Below is a small trained network, with its code and all its weights. Each question gives an input and a target symbol and asks what happens when units are switched off, that is, made to give their printed mean instead of their output.

import numpy as np


def w(rows, s, z=0):
    codes = np.array(rows[::2]) - 128.0
    scale = np.full(codes.shape[1], s)
    scale[-1] = z or s
    return codes * scale


def norm(h):
    return h / np.sqrt((h * h).mean(-1, keepdims=True) + 1e-5)


def f(y):
    return y / 2 * (1 + np.tanh(0.7978845608 * (y + 0.044715 * y**3)))


def softmax(a):
    e = np.exp(a - a.max(-1, keepdims=True))
    return e / e.sum(-1, keepdims=True)


def log_softmax(a):
    a = a - a.max(-1, keepdims=True)
    return a - np.log(np.exp(a).sum(-1, keepdims=True))


def net(x, mask):
    ids = ['αβγδεζηθλμσψω'.index(c) for c in x.split()]
    T = len(ids)
    res = E[ids] + P[:T]
    q, k, v = (norm(res) @ M[0].T for M in (Q, K, V))
    z = softmax(np.where(np.tri(T) > 0, q @ k.T / 3**0.5, -1e9)) @ v
    res = res + np.where(mask[0], z, O[0][:, -1]) @ O[0][:, :-1]
    y = f(norm(res) @ A[0][:, :-1].T + A[0][:, -1])
    res = res + np.where(mask[1:17], y, B[0][:, -1]) @ B[0][:, :-1]
    return log_softmax(norm(res)[-1] @ U[:, :-1].T + U[:, -1])


Q, K, V, O, A, B = {}, {}, {}, {}, {}, {}
E = w([
[69,190,163,40],'α',
[70,180,179,160],'β',
[119,125,70,224],'γ',
[152,113,200,216],'δ',
[32,118,192,64],'ε',
[168,90,100,168],'ζ',
[214,74,202,213],'η',
[46,124,114,249],'θ',
[8,224,164,52],'λ',
[117,153,152,198],'μ',
[77,140,201,101],'σ',
[100,78,247,87],'ψ',
[83,181,153,127],'ω',
],0.013)
P = w([
[96,139,129,51],'0',
[155,119,56,131],'1',
[10,165,192,105],'2',
[151,125,60,124],'3',
[60,153,194,116],'4',
[146,132,73,124],'5',
[68,157,196,120],'6',
[148,138,86,126],'7',
[87,154,197,98],'8',
[144,142,90,127],'9',
[69,155,199,130],'10',
],0.011)
Q[0] = w([
[150,39,200,124],'h0',
[237,20,254,173],'h0',
[220,110,41,151],'h0',
],0.0065)
K[0] = w([
[204,65,254,82],'h0',
[114,9,131,217],'h0',
[198,62,44,177],'h0',
],0.0063)
V[0] = w([
[95,73,65,143],'h0',
[116,209,140,135],'h0',
[32,177,124,254],'h0',
],0.0095)
O[0] = w([
[114,164,253,181,101],'h0',
[127,63,140,103,215],'h0',
[106,179,113,153,254],'h0',
],0.0084,0.0052)
A[0] = w([
[128,131,151,82,116],'n0',
[71,125,187,246,158],'n1',
[115,78,171,107,122],'n2',
[120,82,132,242,141],'n3',
[87,218,94,149,214],'n4',
[61,132,50,58,106],'n5',
[243,132,26,104,133],'n6',
[184,103,166,125,253],'n7',
[192,106,162,73,40],'n8',
[77,127,190,194,202],'n9',
[56,112,139,90,177],'n10',
[251,180,145,84,106],'n11',
[75,178,61,171,154],'n12',
[112,139,143,138,64],'n13',
[182,78,148,254,18],'n14',
[161,131,126,25,162],'n15',
],0.01,0.0016)
B[0] = w([
[118,125,37,119,145],'n0',
[148,153,161,32,253],'n1',
[41,172,102,223,137],'n2',
[53,82,154,59,210],'n3',
[192,114,165,113,242],'n4',
[183,112,111,190,224],'n5',
[170,198,191,2,133],'n6',
[117,161,115,74,130],'n7',
[161,166,162,121,121],'n8',
[124,134,62,65,220],'n9',
[155,105,80,93,217],'n10',
[165,62,38,136,122],'n11',
[174,162,162,177,221],'n12',
[113,95,148,124,138],'n13',
[26,134,81,155,203],'n14',
[149,103,221,209,166],'n15',
],0.0052,0.0072)
U = w([
[219,106,133,70,210],'α',
[205,153,178,126,138],'β',
[121,180,109,221,147],'γ',
[114,123,132,121,2],'δ',
[117,71,73,137,83],'ε',
[111,133,116,37,95],'ζ',
[130,69,87,66,108],'η',
[102,117,122,178,77],'θ',
[162,180,27,117,167],'λ',
[143,183,248,134,69],'μ',
[148,83,119,180,241],'σ',
[152,98,248,144,170],'ψ',
[184,154,173,169,163],'ω',
],0.011,0.0039)

Each question gives the input, a string of symbols that net reads in full, and the target symbol t.
The units are the heads (3 rows each of Q, K, V and O) and the neurons (one row each of A and B). Each row of codes is followed by its name. A weight is (code - 128) times the scale printed after its matrix; where a second scale follows, it is the last column's (O, A, B and U).
mask holds one flag per unit, heads first, then neurons. A switched-off unit (its flag False) gives its mean, the last column of its rows in O or B, instead of its output. The means were averaged over made-up inputs and are rounded, as every weight is.
A unit's drop is (log p(t) with every unit on - log p(t) with that unit switched off) / (log p(t) with every unit on - log p(t) with every unit switched off).
The circuit of an input: a set's keep is (log p(t) with only the set's units on - log p(t) with every unit switched off) / (log p(t) with every unit on - log p(t) with every unit switched off). Starting from the 12 units with the biggest drops (on a tie, the unit counted first), units are removed one at a time, each time the one whose removal leaves the highest keep (on an exact tie, the one counted first), for as long as the keep stays at least 0.8.
units of the circuit, in order: the units of the circuit, biggest drop first
most important unit: the unit with the biggest drop
top k neurons: the k neurons with the biggest drops, biggest first
drop of u: that unit's drop, to one decimal
input δ λ ω ε γ λ δ λ λ μ, target μ: units of the circuit, in order	n10, n3, n1
input λ σ γ, target ζ: units of the circuit, in order	n1, n9, n14
input ε ε λ σ ζ ζ, target ζ: units of the circuit, in order	n6, h0, n14, n3
input σ η λ α η ζ γ, target ζ: units of the circuit, in order	n1, n9
input λ σ α λ μ, target ζ: most important unit	n9
input ζ σ λ λ ω λ ζ λ η α, target α: top 3 neurons	n15, n14, n5
input λ λ λ λ, target λ: top 2 neurons	n5, n1
input λ ψ η σ θ ζ γ ε ζ α, target α: top 2 neurons	n15, n5
input ω λ α γ ζ ζ, target ζ: top 2 neurons	n3, n6
input μ γ γ γ, target γ: top 2 neurons	n14, n12
input δ ζ λ η η α β σ, target σ: drop of h0	0.9
input ζ β λ η, target η: drop of n11	0.4
input η λ λ λ, target λ: drop of h0	0.3
input α γ ω μ, target μ: top neuron	n1
input λ γ β ψ δ λ λ η, target η: drop of n14	0.5
